Here is a tiny trained network, its code and every weight. The questions are about switching its units off for an input and a target symbol, where a switched-off unit gives its printed mean instead of its output.

import numpy as np


def w(rows, s, z=0):
    codes = np.array(rows[::2]) - 128.0
    scale = np.full(codes.shape[1], s)
    scale[-1] = z or s
    return codes * scale


def norm(h):
    return h / np.sqrt((h * h).mean(-1, keepdims=True) + 1e-5)


def f(y):
    return y / 2 * (1 + np.tanh(0.7978845608 * (y + 0.044715 * y**3)))


def softmax(a):
    e = np.exp(a - a.max(-1, keepdims=True))
    return e / e.sum(-1, keepdims=True)


def log_softmax(a):
    a = a - a.max(-1, keepdims=True)
    return a - np.log(np.exp(a).sum(-1, keepdims=True))


def net(x, mask):
    ids = ['βεθλτω'.index(c) for c in x.split()]
    T = len(ids)
    res = E[ids] + P[:T]
    u = 0
    for l in range(2):
        q, k, v = (norm(res) @ M[l].T for M in (Q, K, V))
        z = softmax(np.where(np.tri(T) > 0, q @ k.T / 3**0.5, -1e9)) @ v
        res = res + np.where(mask[u], z, O[l][:, -1]) @ O[l][:, :-1]
        u += 1
        y = f(norm(res) @ A[l][:, :-1].T + A[l][:, -1])
        res = res + np.where(mask[u : u + 4], y, B[l][:, -1]) @ B[l][:, :-1]
        u += 4
    return log_softmax(norm(res)[-1] @ U[:, :-1].T + U[:, -1])


Q, K, V, O, A, B = {}, {}, {}, {}, {}, {}
E = w([
[180,119,169,158,253],'β',
[158,130,137,164,102],'ε',
[189,159,63,58,158],'θ',
[50,119,114,164,80],'λ',
[134,130,186,133,114],'τ',
[155,84,149,176,125],'ω',
],0.023)
P = w([
[169,176,238,179,103],'0',
[50,31,107,206,132],'1',
[62,17,120,197,70],'2',
[70,24,99,166,44],'3',
[87,2,103,193,32],'4',
[62,32,132,176,15],'5',
],0.0067)
Q[0] = w([
[44,105,6,64,177],'0.h1',
[22,78,66,66,102],'0.h1',
[74,137,122,155,53],'0.h1',
],0.02)
K[0] = w([
[82,85,2,72,94],'0.h1',
[116,60,28,72,27],'0.h1',
[185,106,142,165,51],'0.h1',
],0.018)
V[0] = w([
[134,98,93,154,131],'0.h1',
[160,185,102,184,100],'0.h1',
[165,3,160,116,129],'0.h1',
],0.023)
O[0] = w([
[69,147,148,124,168,139],'0.h1',
[150,78,170,170,52,160],'0.h1',
[146,253,85,208,198,254],'0.h1',
],0.013,0.009)
A[0] = w([
[154,91,83,113,115,254],'0.n1',
[3,62,131,144,80,162],'0.n2',
[145,137,75,129,123,108],'0.n3',
[88,159,111,155,110,128],'0.n4',
],0.035,0.0031)
B[0] = w([
[119,125,159,68,67,166],'0.n1',
[121,11,186,253,20,255],'0.n2',
[78,109,154,103,141,165],'0.n3',
[104,107,75,140,134,201],'0.n4',
],0.022,0.017)
Q[1] = w([
[82,130,74,99,109],'1.h1',
[89,109,68,113,75],'1.h1',
[187,94,164,6,255],'1.h1',
],0.03)
K[1] = w([
[173,128,123,93,98],'1.h1',
[114,160,133,128,109],'1.h1',
[1,64,69,102,190],'1.h1',
],0.036)
V[1] = w([
[176,252,128,122,111],'1.h1',
[224,97,56,41,159],'1.h1',
[112,135,25,136,145],'1.h1',
],0.02)
O[1] = w([
[61,205,174,57,44,170],'1.h1',
[112,251,191,161,204,2],'1.h1',
[160,180,114,194,51,36],'1.h1',
],0.013,0.0093)
A[1] = w([
[69,161,159,114,126,4],'1.n1',
[189,213,122,97,222,44],'1.n2',
[127,104,171,4,130,23],'1.n3',
[158,139,175,60,133,150],'1.n4',
],0.037,0.0013)
B[1] = w([
[188,137,154,141,165,189],'1.n1',
[13,118,172,159,112,189],'1.n2',
[135,162,134,3,87,254],'1.n3',
[106,121,77,84,169,195],'1.n4',
],0.035,0.02)
U = w([
[106,119,135,11,83,254],'β',
[99,195,40,146,58,41],'ε',
[1,112,162,125,195,119],'θ',
[73,46,31,112,214,57],'λ',
[180,162,206,150,139,170],'τ',
[136,18,206,120,64,95],'ω',
],0.0086,0.0022)

Each question gives the input, a string of symbols that net reads in full, and the target symbol t.
The units are the heads (3 rows each of Q, K, V and O) and the neurons (one row each of A and B). Each row of codes is followed by its name. A weight is (code - 128) times the scale printed after its matrix; where a second scale follows, it is the last column's (O, A, B and U).
mask holds one flag per unit, layer by layer, with each layer's heads first. A switched-off unit (its flag False) gives its mean, the last column of its rows in O or B, instead of its output. The means were averaged over made-up inputs and are rounded, as every weight is.
A unit's drop is (log p(t) with every unit on - log p(t) with that unit switched off) / (log p(t) with every unit on - log p(t) with every unit switched off).
The circuit of an input: a set's keep is (log p(t) with only the set's units on - log p(t) with every unit switched off) / (log p(t) with every unit on - log p(t) with every unit switched off). Starting from all 10 units, units are removed one at a time, each time the one whose removal leaves the highest keep (on an exact tie, the one counted first), for as long as the keep stays at least 0.8.
units of the circuit, in order: the units of the circuit, biggest drop first
unit that matters most: the unit with the biggest drop
k most important neurons: the k neurons with the biggest drops, biggest first
k most important neurons of layer l: the k neurons of layer l with the biggest drops, biggest first
drop of u: that unit's drop, to one decimal
input ω λ λ ε, target ε: 4 most important neurons	[0.n2 1.n3 1.n2 1.n4]
input β ω ε, target τ: 4 most important neurons	[0.n2 1.n1 0.n1 1.n3]
input θ θ θ β ε ε, target θ: units of the circuit, in order	[0.h1 0.n2 1.h1 1.n2]
input β τ τ λ θ β, target τ: 2 most important neurons of layer 0	[0.n1 0.n4]
input λ τ ω λ ω τ, target λ: units of the circuit, in order	[1.h1 1.n3 0.n2]
input ω θ β ω θ τ, target ε: 2 most important neurons of layer 0	[0.n3 0.n2]
input λ τ λ ω, target λ: unit that matters most	1.h1
input τ τ λ β β, target θ: 3 most important neurons	[0.n2 1.n2 1.n3]
input β τ β, target τ: 2 most important neurons of layer 0	[0.n4 0.n2]
input θ ε θ β, target θ: 4 most important neurons	[0.n2 1.n2 0.n3 1.n3]
input θ τ λ λ ω, target θ: 2 most important neurons	[0.n2 1.n2]
input ω τ θ θ τ, target ε: 4 most important neurons	[0.n2 1.n3 1.n2 0.n3]
input β ω λ τ λ ω, target τ: 2 most important neurons of layer 1	[1.n3 1.n1]
input λ β ω τ ω ε, target λ: unit that matters most	0.h1
input β ε β τ, target τ: 2 most important neurons of layer 1	[1.n1 1.n3]
input ω β θ ω, target ε: 2 most important neurons of layer 1	[1.n3 1.n2]
input λ β θ τ θ ω, target λ: 2 most important neurons of layer 0	[0.n3 0.n2]
input β ε τ, target τ: 2 most important neurons	[0.n2 0.n1]
input θ λ β ε, target θ: drop of 1.h1	0.2
input θ β ω ε ω, target θ: drop of 0.h1	0.9
